Below is a small trained network, with its code and all its weights. Each question gives an input and a class and asks what happens when units are switched off, that is, made to give their printed mean instead of their output.

import numpy as np


def w(rows, s, z=0):
    codes = np.array(rows[::2]) - 128.0
    scale = np.full(codes.shape[1], s)
    scale[-1] = z or s
    return codes * scale


def f(y):
    return y / 2 * (1 + np.tanh(0.7978845608 * (y + 0.044715 * y**3)))


def log_softmax(a):
    a = a - a.max(-1, keepdims=True)
    return a - np.log(np.exp(a).sum(-1, keepdims=True))


def net(x, mask):
    res = np.array(x, float).reshape(1, 2) / 4 @ E
    y = f(res @ A[0][:, :-1].T + A[0][:, -1])
    res = res + np.where(mask, y, B[0][:, -1]) @ B[0][:, :-1]
    return log_softmax(res[-1] @ U[:, :-1].T + U[:, -1])


A, B = {}, {}
E = w([
[139,162,83,199,204,114,145,49],'x0',
[76,102,66,78,85,152,139,2],'x1',
],0.013)
A[0] = w([
[152,108,196,168,194,132,107,188,130],'neuron 0',
[93,126,96,81,58,134,124,71,121],'neuron 1',
[169,150,174,221,147,69,112,179,127],'neuron 2',
[122,99,196,46,46,139,80,167,91],'neuron 3',
[89,103,67,117,120,199,154,73,116],'neuron 4',
[159,182,120,255,192,130,202,111,159],'neuron 5',
[129,62,159,58,138,174,118,179,139],'neuron 6',
[114,145,149,168,227,140,132,57,121],'neuron 7',
[55,161,95,155,112,88,149,170,250],'neuron 8',
[45,102,96,119,105,152,168,92,114],'neuron 9',
[114,108,110,136,214,65,130,106,110],'neuron 10',
[179,139,137,113,161,55,135,165,83],'neuron 11',
[142,184,163,168,134,146,97,160,80],'neuron 12',
[157,65,127,76,51,158,46,153,115],'neuron 13',
],0.01,0.012)
B[0] = w([
[81,146,80,142,181,143,127,152,211],'neuron 0',
[105,160,109,160,151,178,76,149,206],'neuron 1',
[80,158,124,141,158,158,122,181,221],'neuron 2',
[162,134,115,166,115,60,53,131,214],'neuron 3',
[100,159,109,134,160,138,94,137,202],'neuron 4',
[100,114,105,158,88,90,109,137,252],'neuron 5',
[116,127,123,133,108,70,91,105,193],'neuron 6',
[163,103,92,174,88,61,91,117,202],'neuron 7',
[1,120,54,23,73,163,231,184,232],'neuron 8',
[124,193,128,168,185,176,95,178,187],'neuron 9',
[187,97,177,134,90,105,62,104,165],'neuron 10',
[242,159,171,147,167,149,73,101,156],'neuron 11',
[225,180,239,201,172,145,58,62,155],'neuron 12',
[112,138,112,150,130,85,67,136,200],'neuron 13',
],0.013)
U = w([
[95,215,116,180,248,209,109,153,98],'0',
[124,116,111,189,44,50,87,129,107],'1',
[36,113,91,81,64,180,201,158,254],'2',
[152,135,156,102,126,134,187,137,82],'3',
[151,100,182,126,128,148,149,112,82],'4',
[215,141,153,95,114,173,182,115,94],'5',
[205,101,127,124,115,161,169,120,90],'6',
[151,149,162,126,138,152,127,107,85],'7',
],0.011,0.0069)

Each question gives the input, the list of numbers given to net, and the class t.
The units are the neurons (one row each of A and B). Each row of codes is followed by its name. A weight is (code - 128) times the scale printed after its matrix; where a second scale follows, it is the last column's (A, B and U).
mask holds one flag per neuron, in row order. A switched-off neuron (its flag False) gives its mean, the last column of its row in B, instead of its output. The means were averaged over made-up inputs and are rounded, as every weight is.
A unit's drop is (log p(t) with every unit on - log p(t) with that unit switched off) / (log p(t) with every unit on - log p(t) with every unit switched off).
The circuit of an input: a set's keep is (log p(t) with only the set's units on - log p(t) with every unit switched off) / (log p(t) with every unit on - log p(t) with every unit switched off). Starting from the 12 units with the biggest drops (on a tie, the unit counted first), units are removed one at a time, each time the one whose removal leaves the highest keep (on an exact tie, the one counted first), for as long as the keep stays at least 0.8.
units of the circuit, in order: the units of the circuit, biggest drop first
k most important neurons: the k neurons with the biggest drops, biggest first
drop when u is switched off: that unit's drop, to one decimal
input [-6,7], class 0: units of the circuit, in order => (neuron 9)
input [3,3], class 2: units of the circuit, in order => (neuron 3; neuron 12)
input [7,-6], class 1: 4 most important neurons => (neuron 5; neuron 7; neuron 10; neuron 9)
input [3,-3], class 2: 2 most important neurons => (neuron 3; neuron 9)
input [-8,7], class 1: 3 most important neurons => (neuron 3; neuron 6; neuron 13)
input [5,-3], class 1: 2 most important neurons => (neuron 5; neuron 7)
input [8,-6], class 1: 2 most important neurons => (neuron 5; neuron 7)
input [6,5], class 1: 3 most important neurons => (neuron 7; neuron 2; neuron 10)
input [7,4], class 1: drop when neuron 7 is switched off => 0.2
input [4,0], class 1: drop when neuron 10 is switched off => 0.1
input [0,-1], class 2: drop when neuron 0 is switched off => 0.0
input [-8,5], class 1: drop when neuron 3 is switched off => 0.3
